In the rows, zero is written as 128.
Facts:
bevas | ω flitro
bigro | ω foflan | Σ i | τ r
boni | λ gosak | ω fibor | Σ e | τ q
brarin | λ lomu | ω neklagrek | Σ f | τ p
bredro | λ fleko | ω bevas | Σ i | τ p
brirolek | ω sezoki | Σ n | τ s
brugrero | λ replo | β zigalal | ω tetri | Σ e | τ r
brupla | λ tidra | ω nubis | Σ o | τ s
bubral | λ brirolek | ω sezoki | Σ a | τ q
ditobun | λ trostaron, gotil | β stufo | ω stiskol | Σ i | τ p
dobrim | λ flaris | ω rubri | Σ f | τ s
drabruk | λ poklelem | ω renus | Σ a | τ p
drafli | ω kuplem
dreni | ω foze | Σ i | τ r
dresa | λ trema | ω nipar | Σ b | τ s
drifem | λ klevem | β stufo | ω kagedri | Σ b | τ p
driskim | λ studru | ω gurin | τ r
droflol | λ modrik | ω robra | Σ a | τ s
drostur | λ nebruvar | β trebraklu | ω plusim | τ p
duniske | ω tedro
duskam | ω stiskol | Σ l | τ q
fader | λ nuvon | ω duniske | Σ l | τ p
faklar | ω griflok | Σ o | τ q
fedrun | λ trikul | ω gurin | Σ h | τ s
fepludel | ω trepal
fibor | ω fepludel
fide | λ trostaron | β tedro | ω stiskol | Σ o | τ q
flaflal | ω dogregir | Σ f | τ t
flafli | β pigugok | ω pupluk | Σ j | τ s
flaris | ω rubri | Σ i | τ t
flatok | ω foze | τ p
flava | ω kuplem | Σ a | τ t
flebre | λ rogron | ω norik | Σ d | τ s
fleginak | λ zedriflom | ω neklagrek | τ r
fleko | β trebis | ω bevas | Σ c | τ s
flinuzum | ω dogregir | Σ b | τ q
flistovun | λ grisan | ω foze | τ s
flufen | λ pepir | β stebrok | ω griflok | Σ g | τ p
foflan | ω reflik
foze | ω trepal
gadun | λ bredro | ω bevas | Σ j | τ r
gasti | λ pevital, stukli | β fibor | ω klikun | Σ a | τ p
gebol | λ plilel | ω renus | Σ b | τ r
gokam | λ nefe | ω trepal | τ q
gosak | β stebrok | ω fibor | Σ l | τ q
gotil | ω stiskol | τ t
gragrek | β fibor | ω nipar | Σ c | τ r
grakluskek | ω sezoki | Σ c | τ q
grevar | ω drafli | Σ o | τ q
griflok | ω torem
grisan | ω foze | Σ n | τ p
grufloskin | λ lestu | β stufo | ω kuplem | τ r
gugril | ω tedro | Σ h | τ r
guker | λ zigalal | ω plapon | Σ a | τ t
gurin | ω trepal
kagedri | ω stiskol
kaneklil | ω tedro | Σ a | τ q
klamul | ω gurin | τ p
klebros | ω vestil | Σ k | τ r
kleme | ω plapon | Σ f | τ q
klevem | λ kufopim, nibol | ω kagedri | Σ g | τ p
klibos | λ trutras, fader | ω duniske | τ r
kliflisum | ω bevas | τ t
klikun | ω dogregir
klotra | β tedro | ω foflan | τ r
kotro | λ rogron, flebre | ω norik | Σ k | τ s
kufopim | λ drifem | ω kagedri | Σ i | τ p
lestiplom | λ vokitur | β klikun | ω fepludel | Σ d | τ q
lestu | λ grufloskin | ω kuplem | Σ d | τ s
logrom | ω robra | τ r
lomu | ω neklagrek | Σ j | τ p
lotro | λ bubral | β flinuzum | ω sezoki | Σ i | τ t
lova | λ plosti | ω torem | Σ a | τ s
ludru | ω tetri | τ q
luzol | ω vestil | Σ l | τ s
misam | λ ravek, trizi | ω duru | Σ f | τ q
modrik | λ trali, droflol | β kagedri | ω robra | τ q
nebruvar | ω plusim | Σ a | τ t
nefe | ω trepal | Σ a | τ s
nibol | λ kufopim, klevem | ω kagedri | Σ a | τ r
nipar | ω stiskol
noguk | ω klikun | Σ f | τ r
norik | ω neklagrek
nubis | ω trepal
nubuk | β neklagrek | ω rubri | Σ b | τ t
nuvon | ω duniske | τ s
paklam | λ flava | ω kuplem | τ q
pebrom | ω fepludel | Σ e | τ s
pepir | ω griflok | Σ h | τ p
pevital | β dogregir | ω klikun | Σ l | τ r
pigugok | ω tedro
plapon | ω torem
pleklu | ω tedro | Σ j | τ t
plenes | λ kliflisum | β gasti | ω bevas | Σ g | τ s
plilel | β stufo | ω renus | Σ e | τ p
plosiflos | β dogregir | ω reflik | Σ l | τ r
plosti | ω torem | Σ k | τ p
plosur | ω pigugok | Σ e | τ r
plupilo | λ ludru | ω tetri | Σ f | τ p
plusim | ω plapon
poklelem | ω renus | Σ o | τ q
porin | ω foflan | τ p
pupluk | ω flitro
pusadra | λ kleme | ω plapon | Σ b | τ s
ravek | λ trizi, tomos | β torem | ω duru | Σ j | τ p
renus | ω dogregir
replo | λ skoven | ω tetri | Σ k | τ s
ribrum | β torem | ω kagedri | Σ n | τ t
rikemen | ω foflan | τ r
rikil | ω foflan | Σ j | τ p
robra | ω reflik
rofim | λ tradrunil, tika | β stufo | ω drafli | Σ a | τ r
rogron | λ kotro, vuzas | ω norik | Σ n | τ t
rologok | ω plapon | τ p
rubri | ω neklagrek
sezoki | ω trepal
skamoze | λ flaris, nubuk, dobrim | ω rubri | Σ e | τ r
skison | β flitro | ω bevas | τ s
skoven | ω tetri | Σ d | τ s
soga | λ plosur | β bevas | ω pigugok | Σ g | τ r
soklim | λ bigro | ω foflan | Σ o | τ s
stiskol | ω tedro
stobiski | ω tetri | Σ m | τ q
studru | ω gurin | τ q
stufo | λ boni | β gotil | ω fibor | τ p
stukli | λ noguk, vubristar | ω klikun | Σ o | τ q
tanom | ω foze | Σ d | τ q
tetri | ω duru
tidra | β kufopim | ω nubis | Σ m | τ p
tika | ω drafli | Σ b | τ p
tiklar | λ trali | ω robra | τ s
tiklol | ω griflok | Σ e | τ s
togis | ω nubis | Σ a | τ t
tomos | ω duru | Σ m | τ p
totu | ω rubri | Σ c | τ t
toze | λ pebrom | ω fepludel | Σ j | τ r
tradrunil | ω drafli | Σ g | τ p
trali | β fibor | ω robra | Σ k | τ q
trebis | β reflik | ω flitro | τ p
trebraklu | β nubis | ω stebrok | Σ g | τ t
tredri | β kufopim | ω pigugok | Σ d | τ r
trema | λ troven | ω nipar | Σ h | τ r
treskavi | β klikun | ω stebrok | Σ n | τ q
treval | ω gurin | τ r
tribis | ω reflik | Σ k | τ r
trikil | λ lestiplom | ω fepludel | Σ b | τ t
trikul | ω gurin | Σ a | τ p
trima | β duniske | ω tedro | Σ c | τ s
trizi | ω duru | Σ b | τ q
trostaron | β fader | ω stiskol | Σ g | τ t
troven | ω nipar | Σ n | τ t
trutras | λ klibos, nuvon | β zigalal | ω duniske | Σ n | τ r
tuklam | β kuplem | ω dogregir | Σ a | τ s
vestil | ω stebrok
viden | λ stobiski | ω tetri | Σ a | τ r
vokitur | λ trikil | β fibor | ω fepludel | Σ l | τ q
vubristar | λ pevital | ω klikun | τ q
vuzas | β duniske | ω norik | τ s
zedrer | λ rofim | ω drafli | Σ f | τ p
zedriflom | ω neklagrek | Σ a | τ s
zigalal | λ pusadra, rologok | ω plapon | Σ e | τ r
zogil | λ grisan | ω foze | Σ g | τ t
zufiki | ω foflan | Σ g | τ r
zusko | λ flaflal, flinuzum | β klikun | ω dogregir | Σ c | τ q

Known rows:
[102 117 141 165 117 147 155 150 166 140  85 147 156 172 116 131 100 129
 135 117  98 134 122 105 106 172 110]: tomos
[107 128 139 167 129 145 135 147 163 138  98 140 140 171 138 132 101 123
 138 118 103 135 126 104 112 159 117]: kliflisum
[121 147 127 149 126 140 140 158 155 156  93 132 140 154 133 131 111 138
 137 127 114 137 138 111 111 150 127]: tribis
[124 148 129 139 131 134 135 151 160 155  94 143 129 157 146 134 111 126
 139 128 118 129 129 122 125 155 125]: foflan
[115 145 124 149 139 129 120 156 153 156  91 128 126 158 140 139 112 130
 134 122 116 135 134 111 122 138 135]: rikil
[125 150 131 139 133 134 136 150 161 157  93 144 129 158 146 135 113 126
 141 127 117 129 127 122 126 155 125]: plapon
[131 147 128 140 137 134 142 147 157 147 106 143 143 153 146 136 115 125
 139 128 119 130 123 119 131 150 117]: pigugok
[113 158 130 139 128 138 133 143 157 133 108 122 131 150 151 136 109 127
 119 137 107 124 121 135 123 136 116]: gragrek
[134 144 118 128 109 134 141 145 152 173  95 135 135 117 147 128 105 127
 135 131 131 111 148 156 134 133 127]: brupla
[158 186 116 116 113 181 138 156 174 165 136 109 125 150 140 180  81 140
 150  40 140 128 163 112 149 136  99]: stukli
[119 137 127 146 119 132 136 145 158 154 108 131 144 141 155 130 105 104
 126 122 114 122 140 150 125 133 114]: trima
[112 165 121 134 115 132 133 153 152 161  98 134 128 140 144 122 113 132
 129 139 115 137 144 136 116 137 124]: modrik
[127 133 135 157 118 132 117 146 152 160  94 136 128 143 152 129  99 104
 137 123 110 123 134 133 131 136 119]: dobrim
[ 99 162 134 140 108 134 136 150 154 145  96 107 125 158 155 127 110 130
 128 127 115 140 127 136 114 130 144]: vokitur
[117 172  93 117 145 104 126 162 157 165 112 117 119 116 157 144 136 136
 123 142 122 114 149 140 128 118 125]: ditobun
[117 152 131 150 116 136 136 150 157 146 107 137 141 147 144 125 106 126
 133 137 116 132 133 119 126 141 111]: kaneklil
[103 137 146 171 110 144 135 152 162 143  94 136 141 169 136 121 101 119
 140 121 103 143 126 104 112 153 115]: ludru
[100 122 141 170 126 140 142 154 165 139  89 136 150 177 128 135 105 125
 136 113 104 138 124 103 108 161 123]: tika

Rows:
No name comes twice in this set of rows, the named rows included.
[127 151 116 138 132 130 137 149 154 148 112 137 142 133 145 130 114 132
 128 146 127 120 139 127 133 139 114] : nibol
[ 93 144 117 143 135 131 123 141 164 144 117 125 126 157 165 131 112 118
 122 124 122 134 140 140 121 141 131] : trebraklu
[ 80 120 140 173 131 127 122 147 176 132 107 128 135 176 154 132 104 111
 127 114 118 129 126 116 124 152 126] : tradrunil
[ 98 125 137 164 127 147 144 149 164 136  95 138 146 176 139 131 107 125
 136 113  92 143 124 109  97 162 120] : nubuk
[ 85 113 147 177 125 125 133 147 158 136  75 153 143 171 130 110 109 117
 127 155  94 137 113 109 102 164 124] : rologok
[123 145 124 134 133 140 137 145 159 157  98 151 134 158 146 131 112 122
 138 124 117 139 133 124 123 152 124] : klikun
[122 170 104 116 129 123 123 152 151 172 106 131 117 115 148 127 119 143
 120 154 144 115 156 153 140 137 134] : skamoze
[ 79 129 134 163 120 133 134 150 179 137  97 138 128 162 142 138 107 114
 128 114  83 121 125 117 104 159 100] : plilel
[108 136 146 169 101 154 155 154 164 144  90 145 155 168 123 119 100 129
 142 124  99 143 127 109 104 166 109] : stobiski
[124 162 115 128 110 132 133 151 148 164  99 129 127 132 146 121 111 142
 137 140 132 130 146 131 130 132 133] : gokam
[116 137 131 156 120 124 139 159 159 164 104 117 142 148 151 132 112 116
 136 113 129 126 143 140 126 138 138] : luzol
[105 135 147 166 105 146 138 148 164 140  95 144 143 168 135 121  97 121
 138 125 101 139 125 108 113 160 108] : poklelem

Now the same nodes, written a new way:
Known rows:
[118 118 127 127 122 125 122 135 148 124 125 118 123 133 125 136 124 125
 135 147 125 119 121 159 124 125 126 128 114]: trostaron
[143 121 135 141 143 117 134 126 115 122 143 126 122 117 139 114 123 129
 125 126 141 121 138 121 119 128 125 134 137]: misam
[123 127 121 127 121 139 125 125 128 123 123 140 126 128 128 141 127 124
 128 126 125 121 121 123 129 126 130 126 110]: sezoki
[120 168 121 146 144 119 149 131 115 123 125 146 125 132 131 115 124 122
 124 118 125 121 130 127 130 123 126 124 108]: flinuzum
[121 141 126 123 123 123 123 127 133 123 125 123 125 140 129 132 133 121
 124 121 125 124 122 126 129 126 127 128 105]: tedro
[120 127 118 121 121 149 123 128 172 129 122 138 143 134 126 150 129 127
 128 122 124 122 146 119 126 125 127 126 123]: grisan
[121 142 119 142 144 118 137 126 115 123 125 145 124 122 136 124 121 127
 129 135 127 122 124 130 137 124 123 128 112]: trizi
[129 123 122 135 119 126 124 128 133 142 129 135 125 138 136 144 124 122
 125 119 128 118 125 121 136 127 146 126 106]: dreni
[156 123 122 120 122 122 123 128 113 121 124 128 131 139 126 131 121 124
 127 150 131 122 122 157 126 123 126 124 118]: trali
[147 122 124 121 155 120 123 127 115 128 153 128 125 119 123 113 122 127
 122 134 126 125 150 137 120 130 125 130 121]: modrik
[125 117 139 122 140 117 126 127 122 125 130 122 127 118 127 114 128 132
 130 123 126 141 137 122 120 127 127 125 125]: fleginak
[134 119 139 144 123 118 125 124 132 151 149 119 127 124 124 114 122 140
 130 116 144 124 145 121 122 126 125 132 141]: bredro
[128 148 118 128 122 156 131 128 117 127 127 123 134 124 123 116 154 118
 135 120 124 127 119 130 123 127 129 123 114]: skison
[134 124 137 120 120 124 127 126 120 123 122 122 127 153 127 132 130 123
 126 140 138 127 122 128 130 122 124 124 151]: plosti
[157 123 121 122 126 141 134 127 117 120 123 119 127 117 140 111 128 141
 126 128 134 143 119 118 118 128 130 126 181]: brupla
[122 122 142 140 122 122 125 125 129 145 132 122 127 142 124 138 122 122
 129 121 126 120 130 139 144 128 131 125 107]: flaris
[135 148 120 117 121 148 122 124 116 125 121 121 139 135 126 136 138 122
 127 126 126 141 118 122 122 129 127 126 133]: luzol
[119 144 122 137 120 121 124 126 122 132 125 129 139 133 126 136 128 129
 124 136 126 123 122 134 135 126 125 125 115]: porin

Rows:
No name comes twice in this set of rows, the named rows included.
[123 127 126 136 124 122 125 127 118 150 131 123 125 137 130 138 123 123
 131 120 128 121 124 136 144 126 133 129 111] : bigro
[120 120 172 141 152 168 122 182 148 163 121 123 126 130 126 115 120 119
 123 173 135 140 116 115 119 132 125 207 245] : klevem
[120 118 140 120 136 120 124 123 159 124 144 120 140 118 124 113 123 149
 127 118 128 153 167 136 123 128 125 124 114] : rogron
[121 159 126 127 123 130 139 131 123 124 122 128 127 146 126 116 149 119
 127 116 126 131 131 129 126 125 132 127 107] : flitro

The same nodes again, as new rows of numbers:
Known rows:
[172 107 150  63 146 110 142  80 147  93 128 112 128]: stobiski
[154 137 160  88 175 109 122  89 144 112 127 146 116]: grakluskek
[187 137 175  70 132 141 144  94 149 112 134  93  92]: rofim
[168 120 155  56 174  97 120  78 128 103 146 142 167]: tika
[152 148 176 126 170 120 135 112 137 126 131 143  64]: brupla
[173 143 186 105 119 108 113  77 162 117 137 125 159]: trepal
[130 157 188  67 164 123 112  86 143 116 119 143  70]: zogil
[168 122 174 105 137 103 147  97 161 124 148 130 131]: klikun
[169 129 177  98 128 105 132  95 143 112 160 109 144]: duniske
[186 104 145  98 160 109 176  98 142 111 136 120 149]: vuzas
[153 133 173  36 149 120 137  87 139 101 139  96  98]: ribrum
[126 140 175  49 157 131 108  91 133 121 112 113  48]: guker
[167 132 168  95 160 114 129  92 144 112 130 132 120]: treval
[172 117 142  61 151 106 176  86 140  88 154 102 141]: gotil
[137 151 164  98 194 111 139 121 128 127 144 128  60]: fide
[149 150 194  60 137 116  91  96 131 104 138 126  41]: drabruk
[159 113 137  81 164  90 158  90 134 111 132 123 152]: rologok
[168 118 171 104 115 109 130  95 151 107 150 119 127]: griflok

Rows:
No name comes twice in this set of rows, the named rows included.
[184 136 166  93 147 132 163 106 152 117 135 113 104] : grufloskin
[166 107 144  89 165  91 146  94 115 100 134 178 171] : trali
[189 100 149  96 150 107 165  93 139  92 155 113 158] : nuvon
[190 116 166  73 134 121 135  75 148 100 133 102 154] : brirolek
[156 114 149  37 154 111 150  76 138 100 129  84 145] : troven
[187 100 155  72 142 123 146  84 143 106 135 102 136] : zedriflom
[172 135 187 102 101 106  97  88 131 113 136 137 163] : fibor
[148 144 174  52 182 123 104  71 145 110 123 146 127] : trikil
[165 162 198  98 189 130  75  96 136 109 153 169  72] : toze

